Here is a tiny trained network, its code and every weight. The questions are about switching its units off for an input and a class, where a switched-off unit gives its printed mean instead of its output.

import numpy as np


def w(rows, s, z=0):
    codes = np.array(rows[::2]) - 128.0
    scale = np.full(codes.shape[1], s)
    scale[-1] = z or s
    return codes * scale


def norm(h):
    return h / np.sqrt((h * h).mean(-1, keepdims=True) + 1e-5)


def f(y):
    return y / 2 * (1 + np.tanh(0.7978845608 * (y + 0.044715 * y**3)))


def log_softmax(a):
    a = a - a.max(-1, keepdims=True)
    return a - np.log(np.exp(a).sum(-1, keepdims=True))


def net(x, mask):
    res = np.array(x, float).reshape(1, 6) / 4 @ E
    u = 0
    for l in range(2):
        y = f(norm(res) @ A[l][:, :-1].T + A[l][:, -1])
        res = res + np.where(mask[u : u + 7], y, B[l][:, -1]) @ B[l][:, :-1]
        u += 7
    return log_softmax(norm(res)[-1] @ U[:, :-1].T + U[:, -1])


A, B = {}, {}
E = w([
[181,184,200,204,133,32],'x0',
[234,122,118,109,139,88],'x1',
[115,180,160,146,42,178],'x2',
[154,81,38,72,25,97],'x3',
[179,85,162,255,68,129],'x4',
[114,119,112,112,195,136],'x5',
],0.0056)
A[0] = w([
[114,27,55,194,13,77,1],'L0N0',
[39,129,127,152,107,193,103],'L0N1',
[213,49,107,129,201,132,66],'L0N2',
[65,135,162,184,230,81,1],'L0N3',
[166,116,202,171,73,77,153],'L0N4',
[120,137,67,1,154,129,46],'L0N5',
[34,138,142,178,97,238,49],'L0N6',
],0.0079,0.0043)
B[0] = w([
[110,119,42,121,8,156,230],'L0N0',
[187,115,142,110,109,167,198],'L0N1',
[77,89,136,213,127,141,191],'L0N2',
[70,234,108,105,190,112,191],'L0N3',
[172,128,94,69,111,121,252],'L0N4',
[98,72,142,86,113,100,242],'L0N5',
[136,143,167,101,145,183,216],'L0N6',
],0.011,0.0035)
A[1] = w([
[241,181,106,161,109,81,1],'L1N0',
[41,69,79,33,136,119,57],'L1N1',
[107,143,188,135,107,229,46],'L1N2',
[184,50,163,113,79,138,142],'L1N3',
[148,200,54,105,185,130,144],'L1N4',
[128,102,84,254,132,170,163],'L1N5',
[211,162,114,157,56,50,142],'L1N6',
],0.0085,0.0049)
B[1] = w([
[132,192,254,184,81,33,162],'L1N0',
[174,78,192,26,101,39,251],'L1N1',
[143,181,105,112,123,212,173],'L1N2',
[93,167,152,106,244,89,221],'L1N3',
[66,116,185,196,124,55,182],'L1N4',
[65,123,19,171,188,129,184],'L1N5',
[237,118,123,219,132,139,253],'L1N6',
],0.008,0.004)
U = w([
[60,187,174,136,184,95,92],'0',
[203,169,162,184,98,84,91],'1',
[170,106,44,141,32,147,64],'2',
[131,179,149,96,117,250,169],'3',
[90,96,70,176,172,146,57],'4',
[115,87,133,34,114,91,250],'5',
],0.02,0.0022)

Each question gives the input, the list of numbers given to net, and the class t.
The units are the neurons (one row each of A and B). Each row of codes is followed by its name. A weight is (code - 128) times the scale printed after its matrix; where a second scale follows, it is the last column's (A, B and U).
mask holds one flag per neuron, layer by layer. A switched-off neuron (its flag False) gives its mean, the last column of its row in B, instead of its output. The means were averaged over made-up inputs and are rounded, as every weight is.
A unit's drop is (log p(t) with every unit on - log p(t) with that unit switched off) / (log p(t) with every unit on - log p(t) with every unit switched off).
The circuit of an input: a set's keep is (log p(t) with only the set's units on - log p(t) with every unit switched off) / (log p(t) with every unit on - log p(t) with every unit switched off). Starting from the 12 units with the biggest drops (on a tie, the unit counted first), units are removed one at a time, each time the one whose removal leaves the highest keep (on an exact tie, the one counted first), for as long as the keep stays at least 0.8.
units of the circuit, in order: the units of the circuit, biggest drop first
k most important neurons: the k neurons with the biggest drops, biggest first
top k neurons in layer l: the k neurons of layer l with the biggest drops, biggest first
drop when u is switched off: that unit's drop, to one decimal
input [-8,2,-3,-3,5,-1], class 4: units of the circuit, in order => L0N2
input [3,1,-6,4,7,1], class 2: 2 most important neurons => L0N0, L0N4
input [0,-4,0,-4,-5,-3], class 3: 2 most important neurons => L0N1, L0N6
input [-4,4,-3,-7,0,-8], class 4: units of the circuit, in order => L0N2, L1N5
input [0,-2,8,-2,6,-6], class 3: units of the circuit, in order => L0N6, L1N2
input [5,-8,-7,-3,7,-3], class 0: 3 most important neurons => L0N3, L0N0, L0N1
input [0,8,0,-1,-2,6], class 4: 2 most important neurons => L0N2, L0N4
input [1,6,-6,4,0,2], class 4: units of the circuit, in order => L0N2, L1N5
input [-4,0,8,-1,8,0], class 3: 2 most important neurons => L0N6, L1N3
input [6,7,-8,-1,-8,0], class 0: top 3 neurons in layer 1 => L1N4, L1N1, L1N6
input [-4,5,3,8,0,6], class 5: 2 most important neurons => L0N5, L1N1
input [-8,0,3,4,3,4], class 5: 3 most important neurons => L1N6, L1N1, L1N3
input [-1,-7,2,-8,-3,1], class 3: top 2 neurons in layer 0 => L0N1, L0N6
input [0,5,-7,-3,0,5], class 4: units of the circuit, in order => L0N2
input [-6,-3,-2,-7,-8,-8], class 5: top 2 neurons in layer 0 => L0N5, L0N2
input [4,1,-2,-5,2,3], class 0: drop when L0N4 is switched off => 0.0
input [7,0,0,-4,3,8], class 0: drop when L0N3 is switched off => 1.5
input [-3,0,-5,2,2,8], class 4: drop when L0N4 is switched off => 0.7
input [-1,3,4,-7,3,1], class 3: drop when L1N3 is switched off => 0.1
input [8,1,2,7,-7,-5], class 1: units of the circuit, in order => L1N6
